[128 = 0]

[110 128 138  75 127 129 150 121 111 121  97 151 125 147 176 121  99 138
 159 143 132 116 159 102]	G/bh
[113 129 104 219 137 122 134 123 110 142  70 120 132 136 117 116 129 133
 114 159  95 122 153 117]	T/gr
[144 124 116 215 155 128 138 193 136 122 140 129 124 140 151 120 143 122
 116 127 210 118 164 122]	Y/zp
[141 121 107  82 134 141 122 122 123 137 143 118 128 117 112 107 146 131
 120 136 151 131 155 140]	T/Fl
[134 129 121  95 112 133 130 148 128 115 126 152 125 134 150 126 129 123
 129 122 182 122 140 121]	G/bh
[103 139 108 178 127 137 143 142 142 118  87 134 136 124 128 112 119 133
 121 131 146 123 155 117]	Y/gp
[133 126 110 125 155 126 117 140 124 118 112 121 121 132 139 121 128 129
 128 139 166 126 149 117]	G/bh
[113 132 152 121 135 129 141 143 101 124 115 118 123 131 163 155 135 141
 128 143 122 140 163 115]	G/bh
[135 128 123 130 131 126 134 123 127 147 114 159 126 125  99 117 129 135
 157 137 108 109 124 121]	T/gr
[126 128 107 180 138 128 133 149 129 139  93 133 136 125  94 111 135 145
 129 142 127 124 148 110]	T/gr
[134 123  79 163 156 134 108 162 124 137 110 118 130 104 125 118 140 130
 118 157 142 119 183 116]	G/qz
[141 134 127 175 136 125 133 151 123 127  98 126 130 130 172 119 126 128
 126 132 188 115 132 130]	Y/gp
[117 124 135  70 134 131 149 108 112 126  74 123 134 132 136 101 114 137
 137 142 153 128 137 119]	X/fp
[133 147 118 116 134 133 127 174  97 115 102 129 158 136 154 106 136 127
 119 150 202 118 169 104]	G/bh
[119 141 122 119 134 123 136 126 119 117  92 127  99 131 169 114 137 126
 117 147 145 125 174 116]	G/bh
[104 140 121 241 154 123 145 146 100 119  64 115 117 119 137 122 147 125
 128 153 100 111 171 106]	Y/zp
[107 124 144 180 125 129 165 122 127 131  75 122 130 130 145 122 115 123
 107 143 137 113 143 121]	Y/gp
[128 135 130 188 139 136 104 157 122 114 116 122 128 125 174 135 136 128
 123 130 173 110 158 119]	Y/zp
[145 128 118 132 135 135 132 115 124 135 136 113 135 122 123 118 132 117
 114 124 130 144 144 141]	T/Fl
[117 129 145 143 193 116 141 113 126 128 112 133 131 126 139 131 121 107
 127 134 107 126 126 122]	Y/gp
[118 124 116  57 119 138 145  94 106 148 123 130 127 125  96 114 120 129
 186 136  55 126 112 120]	T/Fl
[130 122 135  17 123 130 156  91 105 109 107 125 124 121 150 100 105 123
 141 129 161 125 114 128]	X/fp
[147 139 134 162 117 134 142 129 116 130  72 116 123 127 139 138 138 151
 122 128  95 112 140 118]	Y/gp
[117 130 127 127 134 110 148 145 131 131  93 132 132 137 150 116 136 139
 129 143 141 118 160 118]	Y/zp
[135 111 116 126 135 117 127 111 103 143 111 113 140 123 113 125 135 127
 145 144 102 134 121 135]	T/Fl
[120 126 120 133 136 136 154 142 117 130  69 130 119 114 125  98 125 131
  99 136 178 127 145 109]	X/bq
[122 134 135 164 126 124 142 137 120 125  97 129 125 128 146 128 121 133
 128 147 117 128 147   4]	Y/zp
[105 135 121 125 142 118 118 135 123 131 110 117 125 132 165 119 133 146
 125 154 134 119 163 115]	G/bh
[119 125 129  72 128 145 164  71 112 133  90 126 129 125 124 100 139 127
 152 150 137 127 130 117]	X/fp
[100 133 136 124 139 123 125 124 118 121  83 114 128 123 167 116 118 135
 132 151 106 127 150 105]	G/bh
[142 124 105 119 133 151 136 121 118 133 113 116 121 119  96 107 152 137
 131 145 112 140 153 119]	T/Fl
[123 129 121 162 135 126 127 124 129 137 111 125 129 123 100 116 137 129
 131 144  98 120 144 117]	T/gr
[138 121 110 165 124 129 132 141 129 131 105 125 128 110  94 106 135 143
 124 145 136 137 154 124]	T/gr
[133 135 129  96 140 128 129 120 106 252 109 119 142 130 168 126 127 136
 134 147  94 118 157 116]	G/qz
[122 117 115 145 145 144 142 142 113 130  56 125 132 125 129  86 131 145
 143 175 151 124 153  95]	X/bq

[127 117 125 146  91  96 139 133 118 139 147 130 133 137 151 105 133 131
 108 126 190 116 103 135]	(73)/(27)
[146 122 124 165 120 116 145 115 110 121 148 129 138 120 134 142 126 131
 109 121 126 105 132 132]	(73)/(25)
[145 115 140 145  72 116 141 119 116 130 131 129 128 128 138 116 120 137
 141 127 133 129 130 134]	(73)/(27)
[129 152 123 174 198 164 116 116 123 128 125 120 131 109  92 151 125 107
  94 131 161 137 142 127]	(82)/(33)
[152 132 116 148  70 141 134 124 141 129 125 121 127 147 148 149 131 139
 156 131 100 107 131 140]	(84)/(35)
[129 139 125 147 153 124 117 137 132 116 130 127 138 120 124 132 130 132
 128 132 143 140 130 133]	(82)/(33)
[139 108 134 130  58 109 147 112 117 131 147 107 121 139 137 133 129 144
 134 125 141  99 124 129]	(73)/(27)
[136 120 131 111  86 142  98 110 126 140 124 126 132 119 129 140 129 139
 168 128 123 119 142 119]	(84)/(35)
[153 123 138 164  58 120 143 150 131 134 138 130 127 144 158 141 126 138
 140 126 130 123 108 140]	(73)/(27)
[143 121 132 160  82 105 129 125 118 129 141 134 126 141 144 118 134 138
 137 124 123 111 112 139]	(73)/(27)
[146 138 116 147  87 138 138 121 139 132 136 129 134 126 137 140 126 132
 144 129 109 119 135 142]	(84)/(35)
[126 113 143 150  61 106 147 112 115 127 139 120 122 134 138 125 128 146
 135 133 123 106 113 135]	(73)/(27)
[152 126 121 160 114 107 145 136 125 125 140 121 137 125 140 114 140 146
 101 114 135 117 107 146]	(73)/(27)
[135 145 122 155 178 140 118 131 138 121 125 128 125 103 126 141 122 111
  94 122 159 130 128 137]	(82)/(33)
[148 122 125 158  63 134 134 136 142 144 143 125 135 132 146 131 130 143
 131 121 126 124 122 139]	(84)/(35)
[142 112 145 132  67 119 150 136 118 123 135 136 121 123 147 119 125 137
 128 118 103 128 116 141]	(73)/(27)
[139 125 132 132  68 118 125 124 136 133 123 124 133 120 135 135 128 141
 150 126 114 124 143 134]	(84)/(35)
[134 119 133 131  58  94 139 131 130 125 154 126 126  95 155 118 123 146
 133 135 108 127 114 120]	(73)/(27)
[141 123 120 151  75 102 143 118 117 127 139 125 125 128 143 116 132 135
 118 115 128 122 112 143]	(73)/(27)
[144 134 126 168  90 114 139 118 118 128 143 132 125 134 139 138 133 122
 113 124 137 118 116 141]	(73)/(25)
[142 127 126 155 118 129 139 129 126 134 134 129 136 119 129 139 134 140
 123 137 102 124 126 144]	(73)/(25)
[155 136 128 133 122 134 122 154 150 126 114 111 123 126 141 116 130 130
 114 124 144 150 124 129]	(82)/(33)
[134 128 127 119  58 103 124 132 133 132 134 135 135 108 133 139 123 148
 124 123 121 114 128 139]	(84)/(26)
[151 132 121 135  61 104 129 141 128 132 129 128 159 135 136 122 132 146
 128 126 122 131 127 157]	(84)/(35)
[115 123 131  93 142 113 115 139 117 133 131 126 124 124 113 129 119 133
 104 121 136 134 132 126]	(82)/(39)
